Moves between items:
n: kud->pab, bep->raf, pum->lar, dis->toz, fus->let, baf->nov, guv->tus, tiz->dom, miv->tol, naf->val, bib->bof, let->fus, kob->vas, tad->vek, mef->nis, raf->bep, toz->dis, zus->lel, roz->sir, veb->ris, tol->miv, pab->kud, ris->veb, luz->bok, muv->pup, pup->muv, nov->baf, ral->dek, vig->dol, gef->laf, fam->fer, dol->vig, vam->som, mun->met, sir->roz, met->mun, ket->zev, vas->kob, lar->pum, vek->tad, zev->ket, kuf->mer, dom->tiz, moz->fim, puz->kov, lel->zus, fim->moz, kov->puz, val->naf, tus->guv, mer->kuf, bof->bib, laf->gef, nis->mef, bok->luz, fer->fam, som->vam, dek->ral
h: bim->tol, kud->dos, pum->guv, fus->mef, sel->tad, guv->pum, noz->raf, dos->kud, naf->nuv, let->nis, kob->zev, nuv->naf, tad->sel, mef->fus, piv->laf, raf->noz, toz->tik, zas->dom, zus->mun, roz->kog, veb->dek, tol->bim, ris->ral, muv->vig, tik->toz, pup->dol, nov->vuv, ral->ris, vuv->nov, vig->muv, dol->pup, vam->lom, lub->fer, mun->zus, met->lel, ket->vas, vas->ket, lar->tus, zev->kob, kuf->puz, dom->zas, puz->kuf, sim->fim, lel->met, fim->sim, kov->mer, lom->vam, kog->roz, tus->lar, mer->kov, bof->bem, kod->bok, laf->piv, nis->let, bok->kod, fer->lub, bem->bof, dek->veb
z: kun->laf, kud->zom, pum->tik, dis->tus, fus->moz, sel->vas, guv->toz, tiz->lel, dut->bok, naf->zer, let->fim, tad->ket, div->nov, raf->mel, toz->guv, zas->mun, zus->dom, roz->sif, veb->pup, tol->gam, mel->raf, ris->muv, muv->ris, tik->pum, pup->veb, nov->div, ral->vig, zom->kud, vig->ral, zer->naf, fam->puz, dol->dek, vam->lav, lub->mer, mun->zas, ket->tad, vas->sel, vek->zev, zev->vek, dom->zus, moz->fus, puz->fam, sif->roz, sim->nis, lel->tiz, fim->let, kov->fer, rig->bof, tus->dis, gam->tol, mer->lub, lav->vam, bof->rig, laf->kun, nis->sim, bok->dut, fer->kov, dek->dol
r: bim->mun, kud->kon, kon->kud, bep->fus, pum->kog, fus->bep, guv->roz, noz->nis, dut->tad, miv->lel, naf->buz, let->raf, tad->dut, raf->let, toz->sif, zus->tol, roz->guv, veb->kov, tol->zus, mel->fim, ris->puz, luz->zev, muv->fam, pup->fer, nov->ner, ral->kuf, fam->muv, dol->lub, vam->mav, lub->dol, mun->bim, sir->tus, fof->laf, ket->bok, vas->kod, zev->luz, kuf->ral, dom->gam, puz->ris, mav->vam, sif->toz, gak->bof, lel->miv, fim->mel, kov->veb, kog->pum, tus->sir, ner->nov, gam->dom, mer->dek, bof->gak, kod->vas, laf->fof, nis->noz, buz->naf, bok->ket, fer->pup, dek->mer
g: kud->let, kon->raf, pum->vuv, fus->pab, baf->tus, sel->dol, guv->nov, dut->fer, gur->laf, dos->nis, naf->bol, bib->lel, let->kud, kob->ral, tad->pup, div->toz, raf->kon, bol->naf, toz->div, zus->bof, roz->ner, veb->ket, tol->gak, pab->fus, ris->zev, luz->puz, muv->vek, pup->tad, nov->guv, ral->kob, vuv->pum, zom->fim, pap->vam, dol->sel, vam->pap, mun->bem, ket->veb, vas->dek, vek->muv, zev->ris, dom->rig, puz->luz, gak->tol, lel->bib, fim->zom, kov->bok, rig->dom, tus->baf, ner->roz, mer->kod, bof->zus, kod->mer, laf->gur, nis->dos, bok->kov, fer->dut, bem->mun, dek->vas
p: bim->mer, kun->fim, kud->gur, pum->nuv, fus->gef, guv->naf, tiz->muv, gur->kud, miv->puz, naf->guv, bib->zev, let->laf, nuv->pum, tad->rig, piv->nis, raf->fof, bol->nov, toz->zer, zas->dol, zus->veb, roz->buz, veb->zus, tol->kov, ris->lel, muv->tiz, pup->dom, nov->bol, ral->met, sul->vam, zer->toz, gef->fus, dol->zas, vam->sul, mun->dek, met->ral, fof->raf, ket->bof, vas->bem, zev->bib, dom->pup, puz->miv, gak->bok, lel->ris, fim->kun, kov->tol, val->tus, rig->tad, tus->val, gam->fer, mer->bim, bof->ket, laf->let, nis->piv, buz->roz, bok->gak, fer->gam, bem->vas, dek->mun
c: kud->pap, pum->dek, dis->muv, fus->som, baf->zev, guv->veb, naf->zus, let->vam, nuv->mun, tad->div, div->tad, raf->mav, bol->bof, toz->pup, zus->naf, roz->kov, veb->guv, tol->buz, ris->tus, muv->dis, tik->dol, pup->toz, nov->ket, ral->lar, vuv->vas, sul->laf, pap->kud, zer->dom, dol->tik, vam->let, mun->nuv, sir->puz, ket->nov, vas->vuv, lar->ral, zev->baf, dom->zer, puz->sir, mav->raf, sif->fer, lel->val, fim->lav, kov->roz, lom->nis, kog->mer, val->lel, tus->ris, ner->bok, mer->kog, lav->fim, bof->bol, laf->sul, nis->lom, buz->tol, bok->ner, fer->sif, som->fus, dek->pum
i: kun->dom, kud->ket, kon->bok, bep->puz, pum->lom, fus->ris, guv->vam, noz->mer, gur->bof, dos->vas, naf->sul, let->veb, tad->zom, mef->ral, piv->mun, raf->kov, toz->lav, zus->laf, roz->mav, veb->let, tol->fof, pab->zev, mel->fer, ris->fus, muv->moz, pup->fim, nov->pap, ral->mef, zom->tad, sul->naf, pap->nov, gef->lel, dol->sim, vam->guv, mun->piv, fof->tol, ket->kud, vas->dos, zev->pab, dom->kun, moz->muv, puz->bep, mav->roz, sim->dol, lel->gef, fim->pup, kov->raf, lom->pum, tus->som, mer->noz, lav->toz, bof->gur, laf->zus, nis->dek, bok->kon, fer->mel, som->tus, dek->nis

The rows follow the links: the fewer symbols apart two items are, the more alike their rows tend to be.

Each row is also shifted at random along 8 hidden directions that mean nothing.

Row, then item:
0,3,-8,34,15,-1,30,44,-33,-17,10,-33,-44,0,42,46,-7,17,61,-15,-51,47,-35,-1,-13,-11,-22,38,24,1,-33,57,45,4,37,6,4,4,11,-18,26,-18,-6,10,-25,-10,4,-1,-28,20,12,27,-1,7,32,-29,-7,15,-17,8,75,-6,-2,2,-60
item: tol
3,-37,24,11,-13,-24,3,-38,-35,-43,-15,-45,57,12,-18,13,-10,-4,6,-13,-33,-25,37,21,-9,1,-39,22,-4,-25,40,51,52,23,14,-1,26,-1,10,-40,-14,-22,-33,-8,-21,18,31,14,-21,29,21,25,-10,2,8,23,-31,-3,-20,2,-1,8,7,21,41
item: puz
-56,-49,2,-21,-14,4,7,-5,-4,-23,3,-13,-18,-18,-17,9,-19,-10,-3,-7,-24,-2,-7,-2,3,-20,-5,7,11,-29,-10,42,57,-21,43,27,6,10,11,19,-26,6,-3,5,-10,9,22,36,-2,-29,4,48,-4,15,26,9,-31,25,3,7,-7,-24,-10,11,25
item: bok
-81,-37,2,-24,-19,48,-7,25,9,26,16,-12,-30,-4,3,21,-9,-43,-17,6,-21,-13,-31,-19,-32,-21,42,2,-5,-27,-15,-14,-10,20,-5,13,-4,-11,19,26,16,28,-1,17,-16,-8,-2,-22,10,-1,8,5,3,-18,-23,-33,11,34,-22,-26,23,0,-12,-11,9
item: gur
62,-2,-13,-7,11,-17,-1,-31,14,-15,-5,-25,61,-46,5,-42,42,0,-21,-26,6,-3,51,22,8,31,-19,17,15,-49,21,-21,-20,22,-28,-19,4,14,24,21,20,44,7,21,-12,62,-12,-4,14,26,20,-21,37,-4,-76,4,8,43,16,-5,-44,-2,-10,4,46
item: guv
-33,-31,-4,-5,-2,-7,14,-11,13,-15,-9,0,-5,-3,7,3,-31,-2,-5,69,-30,24,17,26,3,-6,-31,-24,-58,-19,3,-3,-14,40,10,29,8,2,-35,-10,13,10,-18,29,-24,-54,-2,-33,-18,37,15,-18,16,-4,-12,-6,24,-56,-46,-2,49,-11,8,24,22
item: tad
-14,-9,34,-12,16,-4,2,-13,-20,-3,14,-13,25,-48,8,-16,22,-3,-38,9,-23,-63,4,3,12,10,-8,-3,13,-46,40,-15,-17,-40,-18,-1,19,-7,2,8,-13,-2,-4,-23,-5,5,36,-25,28,77,-5,-5,38,20,-85,30,12,79,-2,32,-49,3,-13,7,45
item: tus
-10,-16,-8,-17,13,12,-15,7,7,16,5,39,-36,-30,11,-23,2,-6,-24,50,26,14,5,-35,38,7,16,-57,-17,-28,-33,-21,-3,-65,22,34,11,-2,-63,13,-18,16,22,9,-3,-52,8,8,37,5,-7,-8,27,27,-24,2,9,-39,38,31,-35,-2,-29,5,36
item: div
-59,-9,-4,-16,-3,6,18,-4,-8,-18,-5,-12,-13,-24,-44,-4,-36,-9,12,-7,20,-2,1,1,12,-16,-7,9,5,37,-13,43,18,6,23,18,-16,14,-5,4,-13,19,-6,18,26,15,-3,20,2,-8,-20,37,7,7,11,-1,-29,1,-10,-3,14,-17,22,11,9
item: kod
-10,0,46,4,-12,30,-6,-7,-9,2,-13,-15,10,-5,-37,-2,-8,-31,-14,0,-6,-11,0,19,5,-26,18,18,14,34,-7,-16,-28,-8,38,3,-28,-25,12,-17,25,-28,17,12,35,-1,31,-14,13,3,-5,-6,-5,-30,-40,5,10,40,39,-14,5,-17,40,-24,36
item: mef
-22,38,-11,-18,-24,22,-10,-17,40,31,17,28,25,-1,-37,-40,13,-6,-41,-29,50,-52,-52,-11,7,-23,54,-12,9,34,26,-31,-31,-33,-68,-23,-2,-14,29,72,-39,22,-7,-58,47,19,13,0,16,12,-39,2,-31,-6,-39,33,2,69,12,-1,-66,-2,13,-1,9
item: nis
8,-28,2,39,2,-4,4,-4,-2,-17,-11,5,3,16,-38,30,-44,2,22,49,-15,20,0,16,7,-13,-33,6,-32,52,-21,40,30,-8,46,30,-9,1,-27,-22,-16,-16,-12,2,19,-60,42,4,-28,35,-9,23,2,16,47,11,-1,-44,6,13,28,-15,40,35,-1
item: lub
-90,10,-3,-3,-23,4,-25,-5,25,-7,-9,-3,56,9,-51,20,-9,-14,-35,5,27,-41,-14,-9,-26,-4,23,-2,-19,20,34,-15,-27,-3,-72,-20,-2,-11,8,38,7,17,-9,-38,41,11,20,-16,2,56,-35,-2,-17,-17,-62,4,7,44,-14,-6,-39,35,29,28,41
item: piv
-25,14,17,-5,-17,-7,-24,32,-31,9,-26,-1,7,-20,-32,4,8,5,-12,-17,55,1,2,-43,-11,-16,4,17,25,39,-11,-29,-28,23,22,-2,-21,13,-16,-27,24,11,11,42,19,39,-22,15,32,-30,-18,-19,-12,3,3,-39,4,-21,42,-6,7,15,12,-28,-13
item: met
-110,13,-23,15,11,27,-26,39,-12,34,32,7,-5,29,21,13,30,-19,-12,-9,17,-11,-17,-36,-15,22,42,14,25,-24,2,-19,-9,-29,-25,-4,28,-7,-1,20,-25,27,5,-26,-24,20,11,-13,11,25,-2,-9,20,-6,9,-12,16,6,-17,-7,-19,20,-30,11,-49
item: sul
-20,-19,2,-4,-36,35,42,-14,-2,-87,-39,-22,42,-33,5,-31,17,-42,10,38,8,-13,14,2,21,-29,19,10,4,-44,4,48,41,11,-7,11,15,-25,-12,21,24,40,-2,-8,-12,26,2,24,25,97,2,36,12,-43,-111,-5,-29,41,-1,-6,-20,11,0,29,76
item: raf
10,-8,-2,25,28,-6,5,-5,4,13,30,-3,-4,-6,-33,21,-37,-1,-6,55,-15,6,11,28,-1,20,-29,12,-45,50,-4,-5,-19,0,8,10,-26,17,0,-7,-16,8,-6,19,21,-60,22,-27,-25,34,-17,-9,32,10,32,0,31,-38,-21,-1,26,-27,41,23,-25
item: tik
120,-41,31,-4,-1,-34,-24,-13,-36,-10,-6,-50,59,-5,-16,54,-4,5,-29,-28,-42,-35,32,-6,-38,24,-40,18,25,-27,44,-10,-9,-3,-5,7,3,0,25,-24,25,-11,-9,3,-26,39,33,-23,-14,33,22,-22,37,-8,-49,-21,16,53,-8,13,-30,33,11,22,71
item: val
49,-35,24,-38,-28,21,36,-25,65,-60,-18,3,-2,-77,-8,-20,12,-26,6,61,-28,17,15,32,2,-21,4,-4,-50,-44,-32,39,35,22,0,14,-36,-2,1,21,61,24,24,55,8,-49,-10,24,27,-32,26,41,14,-14,-37,-23,-32,24,50,-13,10,-35,6,-38,91
item: dut
-45,-17,-11,19,-35,-26,7,-36,-5,-61,-56,-18,69,-12,-63,-1,-28,-12,-17,13,20,2,40,-3,14,-10,-27,-1,14,17,5,47,27,-24,28,24,-13,-17,-37,-2,12,8,-12,-18,34,20,37,40,-2,52,-18,25,-11,3,-50,12,-37,9,39,28,-43,30,37,52,110
item: mer
-8,-36,5,-15,-11,7,-50,24,-15,57,24,5,-24,-12,-67,52,-43,-6,-43,-18,1,-21,-54,-41,-15,-35,2,-9,25,47,-18,-17,-12,-50,31,32,-9,5,14,35,-34,-1,-11,-11,31,-7,46,-5,2,-30,-38,7,-24,36,27,-9,8,41,19,30,-27,-2,12,27,20
item: bem
32,-11,23,5,-23,22,-32,22,-41,10,-7,-20,5,25,10,33,9,-22,-13,-21,-7,-20,-15,-28,-11,-22,15,16,27,-23,20,-14,-8,1,14,1,14,-13,-1,-26,3,-17,-6,-8,-13,18,15,-5,16,8,6,-15,-14,-24,-10,-24,20,18,-8,-17,4,20,-22,-2,2
item: gef
-105,-31,-6,17,-16,2,-24,24,-12,-3,-22,-19,37,-42,0,39,8,-11,-38,22,-13,-12,-3,-25,-26,-15,-24,29,-5,-42,5,-8,-16,30,-15,8,21,18,-13,7,14,29,-32,24,-21,14,26,-18,1,75,6,-17,4,10,-58,-27,17,11,-9,-2,14,24,-7,35,26
item: zus
19,-20,32,-17,25,-14,-13,2,-44,20,-21,-1,-51,14,34,8,-27,7,-8,-7,-49,34,14,-9,35,13,-19,-41,48,-23,-41,-27,-5,-94,107,35,-2,-40,-32,-48,17,-72,51,-3,-1,-10,32,1,4,-41,4,-34,15,21,-27,24,24,39,66,52,-27,5,-1,-21,64
item: baf
20,-9,-6,35,21,1,19,-11,-5,0,37,-18,-7,62,21,27,-19,-1,30,-31,-60,11,-3,28,-6,23,-2,9,20,-3,-3,40,49,-42,24,-4,17,-19,33,0,-30,-29,2,-52,-16,-14,42,6,-42,5,12,27,17,-13,55,32,-17,29,-27,-1,3,-23,5,21,-43
item: mav
47,-58,13,-22,-24,27,-3,-10,-10,-3,16,-24,-11,12,-27,20,-23,-33,-9,-23,-33,-8,-14,0,0,-18,10,13,24,-24,-13,39,52,-7,45,33,12,3,22,27,-32,16,-12,-14,-17,23,18,26,-10,-19,6,38,2,-17,50,1,-29,20,-9,-21,-4,-21,-15,21,27
item: kon
-53,-20,-17,-17,11,12,4,27,-40,51,30,-21,-87,-21,42,-14,-22,8,7,-4,-19,21,-34,-7,31,-24,-6,-10,38,-15,-32,-18,-7,20,58,22,21,31,6,-1,-27,13,-25,21,-27,3,-25,-36,-14,17,-2,-10,4,25,12,-3,32,2,-53,14,55,-27,-27,6,-63
item: ket
-2,16,-30,4,-6,-1,-10,3,-6,45,20,7,-6,-29,19,-41,43,17,-19,-41,15,-20,-38,-14,21,-23,0,12,30,-30,5,-30,-11,5,-17,-11,24,22,26,45,-42,37,-17,-7,-25,33,0,-17,25,14,-1,-11,-20,32,-9,22,16,40,1,13,-16,-15,-44,16,-50
item: veb
-88,-22,33,-36,-11,15,29,3,-21,-41,-12,-6,-21,-33,14,-14,-5,-14,20,25,-16,-11,-12,3,24,-24,4,-17,-1,-30,-2,40,45,-26,35,23,-6,-9,-14,-20,10,-10,4,14,-5,-14,9,19,25,10,5,31,-4,9,-42,1,-24,25,21,15,5,-16,-13,-22,50
item: luz
-29,-30,-1,-26,-15,19,-2,31,-14,-26,-24,-2,-23,-43,3,7,6,-17,2,2,4,0,-24,-45,1,-29,5,-23,26,-32,-29,30,46,-40,25,30,4,-3,-28,21,8,21,19,6,-9,15,8,40,31,-10,-8,38,-12,18,-24,-28,-29,27,35,19,-23,20,-21,10,43
item: gak

Start, symbols taken left to right, then the item you end at.
Answer with the item's name.
96,-4,32,-33,-18,16,-22,12,-26,7,-5,-20,19,-69,-5,10,42,-2,-32,-21,17,-46,-21,-28,-28,-20,6,35,22,-47,36,-26,-11,47,-31,-17,-3,32,33,8,26,26,-10,34,-16,50,-14,-1,44,0,3,-7,7,1,-36,-36,8,45,17,-14,-6,10,-23,-22,9
p i i i: fus
12,-35,-5,-7,-28,16,31,-10,-4,-65,-25,-30,42,-54,-10,-22,19,-26,9,23,2,-9,21,12,17,-21,-15,26,3,-43,1,57,45,28,10,8,4,12,1,18,16,46,1,29,-22,38,1,28,17,58,4,43,22,-16,-65,-14,-37,30,14,-8,9,-9,-9,23,49
n c c i: bep
14,43,8,6,13,-38,5,-15,-28,7,-12,-14,9,29,-8,-15,-6,37,21,-48,23,2,20,31,-2,10,-25,18,24,66,30,-20,-44,41,-9,-34,-20,3,18,-42,5,-37,-9,8,32,27,-29,-16,-12,-28,-8,-32,-22,6,13,7,10,4,-12,1,27,9,30,-27,-37
c n i h: vam
-63,15,-16,28,-9,-20,1,-16,-15,-12,-29,-26,40,-11,-38,-11,-20,9,-10,1,40,14,40,14,9,0,-23,20,13,51,-2,-16,-41,48,14,0,-20,11,-10,-15,12,11,-9,26,31,27,-5,-11,-10,31,-19,-36,-2,4,-27,-1,14,-21,-5,-2,20,20,38,22,9
p n n n p h: ris
48,-27,-16,-18,-17,18,-5,-16,-14,0,-18,-30,-21,21,19,-4,-26,-32,-13,-21,-23,31,2,19,14,-6,12,-12,32,-22,-2,-18,-10,11,40,19,10,-21,3,-16,9,5,1,-4,-13,27,-9,-15,-13,9,14,-27,-7,-34,-43,10,29,27,-36,-10,20,-2,-3,23,37
p i h h g c n: val
-78,11,-1,15,-18,-24,2,-46,31,-62,-37,11,87,-24,-56,-27,8,2,-7,1,43,-1,49,2,1,27,-4,-12,-4,11,10,26,22,-31,-17,-7,-25,-24,-8,22,21,6,20,-11,36,32,12,45,10,-12,-11,15,-2,0,-52,19,-48,23,77,15,-74,31,29,6,108
r g c c: vuv
-24,-1,-17,6,8,41,-6,6,-1,37,35,1,-6,6,19,-29,39,-25,-15,-32,15,-11,-1,-12,17,15,44,29,20,-26,-11,-31,-11,4,0,-11,15,1,13,30,-23,38,8,0,-18,30,-11,-3,17,-8,-3,-11,36,-18,13,6,11,4,-1,-32,0,-33,-35,0,-47
c g p p r: kon
46,-43,53,-43,0,34,0,4,13,43,37,13,-62,-50,-11,6,-11,-13,-14,47,-43,-7,-21,23,-3,-22,0,12,-47,-18,-29,-2,3,41,38,12,-26,20,21,-12,7,-14,0,72,-20,-76,-6,-31,15,-55,18,11,26,1,63,-20,18,-22,12,-30,67,-72,-8,-58,-27
g n r c z n n: roz
-59,-7,-12,22,-13,11,-35,20,1,16,-4,-2,17,27,7,36,1,-19,-31,-10,-17,-19,-37,-24,-21,-14,24,1,20,-28,-1,-20,-7,-25,-10,-4,29,-15,1,24,0,-2,-11,-36,-12,9,35,-10,-11,41,1,-12,-20,-16,-17,-5,21,30,-8,4,-14,28,-20,24,-3
c i p r i: mav
-74,28,-19,-8,20,-4,-17,-11,17,40,26,20,21,-31,-46,-48,24,12,-20,-30,77,-13,16,-22,3,21,23,15,13,46,12,-28,-27,12,-28,-22,-21,24,7,33,-28,49,-5,18,24,39,-15,11,29,-27,-30,-4,20,12,15,7,-9,-9,16,-7,-36,-12,3,-9,-32
i h g i: nov
67,36,13,-1,31,-12,14,-12,-18,-8,2,-24,5,2,-12,-15,-20,24,3,-18,-2,-7,21,34,3,28,-16,7,23,49,22,-18,-38,-2,-8,-19,-19,-4,15,-19,26,-31,4,-7,41,17,-3,-20,-11,25,-8,-18,30,-2,-48,14,13,46,-4,16,-9,7,41,-9,12
n z z n: lar
-44,1,-6,18,29,-29,1,7,19,-13,18,-3,14,20,17,37,12,22,16,-27,-32,-3,-3,-2,-43,36,-16,13,8,-10,7,47,47,-22,-24,-21,16,6,22,13,7,-14,1,-25,-19,4,15,15,-21,-21,24,30,6,13,46,-6,-31,25,-5,13,-24,12,-6,2,-23
c c p z c: fer
-18,-59,10,-12,-37,-17,-55,-39,-35,-8,-48,-33,44,-1,-95,25,-58,-26,-56,-1,10,5,46,-19,12,-14,-36,-3,22,34,-4,-9,-13,-5,77,48,-13,0,-26,-14,-18,12,-11,32,21,32,37,12,-7,-26,-19,-25,-9,8,2,-2,11,-27,23,1,-22,7,34,51,98
c c z g p p n: vig
-33,-4,-14,34,3,-22,-9,-7,18,1,-20,25,23,3,24,-1,7,7,-7,60,-16,20,8,16,12,3,-19,-17,-49,-15,-5,-6,-18,8,2,10,26,-4,-52,-14,-1,-7,-15,7,-18,-58,16,-24,-25,50,6,-32,-4,3,-12,13,11,-62,-8,22,14,13,-1,30,4
z g p c g: naf
6,-17,-2,5,-19,-6,26,-29,29,-43,-1,6,48,-30,-14,10,-9,2,-10,60,-25,-40,-11,12,3,-11,-22,-14,-60,-39,36,46,34,-5,-54,2,30,-2,-4,40,-21,12,-26,-41,-11,-50,43,15,-9,82,0,39,1,7,-28,25,-24,7,-28,19,-24,8,-1,48,45
r r c z r: guv
